Below is a small trained network, with its code and all its weights. Each question gives an input and a target symbol and asks what happens when units are switched off, that is, made to give their printed mean instead of their output.

import numpy as np


def w(rows, s, z=0):
    codes = np.array(rows[::2]) - 128.0
    scale = np.full(codes.shape[1], s)
    scale[-1] = z or s
    return codes * scale


def norm(h):
    return h / np.sqrt((h * h).mean(-1, keepdims=True) + 1e-5)


def f(y):
    return np.maximum(y, 0)


def softmax(a):
    e = np.exp(a - a.max(-1, keepdims=True))
    return e / e.sum(-1, keepdims=True)


def log_softmax(a):
    a = a - a.max(-1, keepdims=True)
    return a - np.log(np.exp(a).sum(-1, keepdims=True))


def net(x, mask):
    ids = ['βγδζηλξπ'.index(c) for c in x.split()]
    T = len(ids)
    res = E[ids] + P[:T]
    u = 0
    for l in range(2):
        q, k, v = (norm(res) @ M[l].T for M in (Q, K, V))
        z = softmax(np.where(np.tri(T) > 0, q @ k.T / 4**0.5, -1e9)) @ v
        res = res + np.where(mask[u], z, O[l][:, -1]) @ O[l][:, :-1]
        u += 1
        y = f(norm(res) @ A[l][:, :-1].T + A[l][:, -1])
        res = res + np.where(mask[u : u + 4], y, B[l][:, -1]) @ B[l][:, :-1]
        u += 4
    return log_softmax(norm(res)[-1] @ U[:, :-1].T + U[:, -1])


Q, K, V, O, A, B = {}, {}, {}, {}, {}, {}
E = w([
[157,105,143,123,39],'β',
[96,159,123,247,245],'γ',
[82,196,141,181,139],'δ',
[102,73,124,44,106],'ζ',
[214,153,124,190,174],'η',
[151,169,113,86,63],'λ',
[134,177,126,122,98],'ξ',
[251,149,95,207,120],'π',
],0.02)
P = w([
[141,166,253,58,138],'0',
[110,59,231,55,98],'1',
[110,80,183,52,122],'2',
[124,99,148,66,128],'3',
[144,103,136,83,133],'4',
[163,99,131,117,136],'5',
[192,83,135,163,140],'6',
[208,67,130,185,144],'7',
],0.0068)
Q[0] = w([
[163,169,172,100,126],'L0H1',
[63,113,116,144,148],'L0H1',
[130,106,66,152,221],'L0H1',
[104,88,1,97,105],'L0H1',
],0.0094)
K[0] = w([
[138,138,125,119,58],'L0H1',
[51,104,234,184,163],'L0H1',
[8,98,58,253,87],'L0H1',
[124,5,120,107,181],'L0H1',
],0.0065)
V[0] = w([
[141,170,73,170,130],'L0H1',
[94,136,133,196,2],'L0H1',
[72,180,173,140,138],'L0H1',
[187,69,237,114,126],'L0H1',
],0.0077)
O[0] = w([
[93,37,146,129,1,19],'L0H1',
[85,140,68,29,64,162],'L0H1',
[134,79,27,136,27,190],'L0H1',
[211,181,157,113,120,252],'L0H1',
],0.0071,0.0027)
A[0] = w([
[96,250,199,149,165,151],'L0N1',
[172,166,95,90,130,45],'L0N2',
[136,108,181,115,53,252],'L0N3',
[102,150,91,144,48,63],'L0N4',
],0.012,0.0013)
B[0] = w([
[86,153,233,2,54,254],'L0N1',
[131,26,132,174,108,242],'L0N2',
[93,135,151,18,121,245],'L0N3',
[188,138,76,175,147,251],'L0N4',
],0.0082,0.005)
Q[1] = w([
[74,36,121,52,55],'L1H1',
[236,9,53,253,152],'L1H1',
[129,156,127,160,1],'L1H1',
[28,48,129,108,133],'L1H1',
],0.0062)
K[1] = w([
[78,108,97,110,84],'L1H1',
[193,110,84,152,134],'L1H1',
[121,145,174,251,1],'L1H1',
[117,88,185,33,123],'L1H1',
],0.0091)
V[1] = w([
[108,68,89,82,170],'L1H1',
[105,2,186,172,76],'L1H1',
[227,172,150,77,132],'L1H1',
[87,190,194,131,162],'L1H1',
],0.0085)
O[1] = w([
[158,143,108,161,196,121],'L1H1',
[73,145,46,125,99,116],'L1H1',
[137,148,135,254,31,254],'L1H1',
[125,15,89,104,193,154],'L1H1',
],0.0087,0.0055)
A[1] = w([
[231,52,125,112,244,83],'L1N1',
[168,32,110,176,206,3],'L1N2',
[162,133,134,150,2,106],'L1N3',
[58,107,145,49,57,170],'L1N4',
],0.0093,0.0054)
B[1] = w([
[34,176,2,229,146,171],'L1N1',
[150,234,84,69,72,142],'L1N2',
[74,69,5,96,200,226],'L1N3',
[181,46,215,124,143,244],'L1N4',
],0.0085,0.011)
U = w([
[135,95,171,58,98,230],'β',
[89,25,52,106,203,2],'γ',
[86,191,8,79,139,175],'δ',
[155,159,135,157,161,167],'ζ',
[141,137,157,150,112,72],'η',
[119,129,118,144,120,58],'λ',
[112,123,115,148,120,47],'ξ',
[109,137,129,144,64,35],'π',
],0.015,0.0052)

Each question gives the input, a string of symbols that net reads in full, and the target symbol t.
The units are the heads (4 rows each of Q, K, V and O) and the neurons (one row each of A and B). Each row of codes is followed by its name. A weight is (code - 128) times the scale printed after its matrix; where a second scale follows, it is the last column's (O, A, B and U).
mask holds one flag per unit, layer by layer, with each layer's heads first. A switched-off unit (its flag False) gives its mean, the last column of its rows in O or B, instead of its output. The means were averaged over made-up inputs and are rounded, as every weight is.
A unit's drop is (log p(t) with every unit on - log p(t) with that unit switched off) / (log p(t) with every unit on - log p(t) with every unit switched off).
The circuit of an input: a set's keep is (log p(t) with only the set's units on - log p(t) with every unit switched off) / (log p(t) with every unit on - log p(t) with every unit switched off). Starting from all 10 units, units are removed one at a time, each time the one whose removal leaves the highest keep (on an exact tie, the one counted first), for as long as the keep stays at least 0.8.
circuit, biggest first: the units of the circuit, biggest drop first
most important unit: the unit with the biggest drop
k most important neurons: the k neurons with the biggest drops, biggest first
k most important neurons of layer l: the k neurons of layer l with the biggest drops, biggest first
drop of u: that unit's drop, to one decimal
input ξ ζ β λ ζ δ γ ξ, target γ: most important unit	L1N3
input λ δ γ ζ γ β ζ λ, target γ: 2 most important neurons	(L0N2 L0N1)
input δ β δ δ δ π δ, target δ: circuit, biggest first	(L0H1 L0N4 L1H1)
input δ ξ η β ξ ζ ζ β, target γ: 3 most important neurons	(L1N3 L0N1 L0N3)
input β δ ζ δ ζ ξ ξ ξ, target δ: 3 most important neurons	(L0N4 L0N1 L1N4)
input λ δ π ζ λ ζ ζ δ, target γ: 3 most important neurons	(L1N3 L0N4 L0N1)
input β ζ π λ β ζ ζ ξ, target β: 2 most important neurons	(L0N1 L1N1)
input δ δ ζ ξ δ, target δ: 4 most important neurons	(L0N4 L1N4 L0N1 L0N3)
input δ ξ δ ζ γ, target δ: 3 most important neurons	(L1N4 L1N2 L0N1)
input ζ β ξ β, target γ: 3 most important neurons	(L1N3 L0N1 L0N2)
input ξ ξ λ λ π π ξ, target δ: 2 most important neurons of layer 1	(L1N3 L1N4)
input λ δ β ζ ζ δ, target γ: 2 most important neurons	(L1N3 L0N4)
input ζ ζ ζ π λ ζ β λ, target γ: 3 most important neurons of layer 0	(L0N2 L0N4 L0N3)
input δ ζ η, target δ: circuit, biggest first	(L1N4)
input ζ δ ζ, target γ: 4 most important neurons	(L0N1 L0N4 L1N1 L1N3)
input ζ δ ζ η γ π ζ, target δ: 2 most important neurons	(L0N1 L1N1)
input γ π ζ δ δ η, target δ: drop of L1N3	0.2
input ζ ζ δ, target β: drop of L0N1	0.1
input β ζ ζ π η ζ δ ξ, target β: drop of L0H1	1.8
